Below is a small trained network, with its code and all its weights. Each question gives an input and a class and asks what happens when units are switched off, that is, made to give their printed mean instead of their output.

import numpy as np


def w(rows, s, z=0):
    codes = np.array(rows[::2]) - 128.0
    scale = np.full(codes.shape[1], s)
    scale[-1] = z or s
    return codes * scale


def f(y):
    return y / 2 * (1 + np.tanh(0.7978845608 * (y + 0.044715 * y**3)))


def log_softmax(a):
    a = a - a.max(-1, keepdims=True)
    return a - np.log(np.exp(a).sum(-1, keepdims=True))


def net(x, mask):
    res = np.array(x, float).reshape(1, 5) / 4 @ E
    y = f(res @ A[0][:, :-1].T + A[0][:, -1])
    res = res + np.where(mask, y, B[0][:, -1]) @ B[0][:, :-1]
    return log_softmax(res[-1] @ U[:, :-1].T + U[:, -1])


A, B = {}, {}
E = w([
[189,148,32,133,102,107,140],'x0',
[121,196,147,90,88,231,143],'x1',
[48,190,76,119,165,85,92],'x2',
[173,180,217,130,199,98,184],'x3',
[173,152,153,133,122,119,8],'x4',
],0.011)
A[0] = w([
[131,170,143,73,114,201,140,17],'n0',
[71,67,144,101,114,150,97,75],'n1',
[189,95,149,104,111,134,150,57],'n2',
[135,61,54,135,99,137,114,102],'n3',
[95,121,120,124,131,134,185,80],'n4',
[107,67,75,129,84,109,71,94],'n5',
[181,4,163,143,128,150,138,82],'n6',
[128,107,135,148,129,52,136,51],'n7',
[132,12,128,164,177,49,116,1],'n8',
[116,118,112,155,134,129,196,61],'n9',
[64,184,114,64,154,79,125,42],'n10',
[142,149,193,154,177,86,151,88],'n11',
[172,154,174,134,120,103,28,40],'n12',
[48,96,232,113,150,124,123,76],'n13',
[214,188,109,105,159,83,164,88],'n14',
[186,109,131,150,104,167,153,80],'n15',
[75,96,119,123,143,122,204,106],'n16',
[103,109,134,127,116,128,175,81],'n17',
[81,183,64,174,176,101,110,143],'n18',
],0.013,0.0059)
B[0] = w([
[61,191,149,34,163,157,132,195],'n0',
[145,119,100,192,74,187,176,171],'n1',
[111,127,192,156,84,107,104,170],'n2',
[138,163,125,181,99,177,153,223],'n3',
[171,78,153,119,160,154,75,169],'n4',
[136,128,154,154,162,171,178,231],'n5',
[80,111,175,141,108,53,116,227],'n6',
[112,161,143,73,103,168,135,177],'n7',
[78,189,114,2,143,169,149,245],'n8',
[167,104,89,140,175,148,44,169],'n9',
[90,74,220,155,78,95,104,189],'n10',
[65,96,100,191,151,201,175,212],'n11',
[197,41,86,108,207,155,52,226],'n12',
[223,170,84,161,61,94,213,232],'n13',
[124,142,77,192,75,185,180,186],'n14',
[89,113,187,115,84,82,89,180],'n15',
[184,69,97,112,197,120,55,205],'n16',
[145,83,120,128,160,132,92,158],'n17',
[119,126,186,138,96,70,119,222],'n18',
],0.011)
U = w([
[193,67,110,121,197,143,57,88],'0',
[80,178,135,9,139,160,161,139],'1',
[111,122,122,218,135,196,197,60],'2',
[91,109,194,154,98,36,108,93],'3',
[200,148,83,146,86,102,189,249],'4',
[186,172,67,107,117,32,169,143],'5',
],0.012,0.015)

Each question gives the input, the list of numbers given to net, and the class t.
The units are the neurons (one row each of A and B). Each row of codes is followed by its name. A weight is (code - 128) times the scale printed after its matrix; where a second scale follows, it is the last column's (A, B and U).
mask holds one flag per neuron, in row order. A switched-off neuron (its flag False) gives its mean, the last column of its row in B, instead of its output. The means were averaged over made-up inputs and are rounded, as every weight is.
A unit's drop is (log p(t) with every unit on - log p(t) with that unit switched off) / (log p(t) with every unit on - log p(t) with every unit switched off).
The circuit of an input: a set's keep is (log p(t) with only the set's units on - log p(t) with every unit switched off) / (log p(t) with every unit on - log p(t) with every unit switched off). Starting from the 12 units with the biggest drops (on a tie, the unit counted first), units are removed one at a time, each time the one whose removal leaves the highest keep (on an exact tie, the one counted first), for as long as the keep stays at least 0.8.
circuit, biggest first: the units of the circuit, biggest drop first
unit that matters most: the unit with the biggest drop
k most important neurons: the k neurons with the biggest drops, biggest first
drop of u: that unit's drop, to one decimal
input [-7,1,-1,2,2], class 4: circuit, biggest first	n13
input [-8,-8,6,-2,7], class 1: 2 most important neurons	n8; n7
input [3,-8,5,-4,-7], class 1: 3 most important neurons	n8; n12; n7
input [-4,-4,-7,4,6], class 3: 4 most important neurons	n6; n2; n16; n9
input [6,6,-6,5,5], class 1: 2 most important neurons	n0; n13
input [-3,1,6,7,-3], class 2: 2 most important neurons	n11; n6
input [-2,-6,-4,-7,2], class 2: 2 most important neurons	n3; n1
input [-8,-2,-7,-1,7], class 4: 3 most important neurons	n13; n1; n16
input [3,-5,-2,-3,3], class 1: 2 most important neurons	n8; n13
input [2,-5,-6,2,-5], class 3: 3 most important neurons	n6; n12; n2
input [4,6,-3,-5,0], class 1: 2 most important neurons	n0; n13
input [0,-7,0,-8,0], class 2: 4 most important neurons	n3; n5; n1; n0
input [-8,-2,7,1,-6], class 4: 2 most important neurons	n13; n6
input [7,-5,8,-4,5], class 3: unit that matters most	n18
input [-5,-4,7,5,7], class 0: drop of n6	0.8
input [1,2,-6,2,-4], class 3: drop of n3	0.0
input [-8,-6,-2,6,7], class 4: drop of n13	2.7
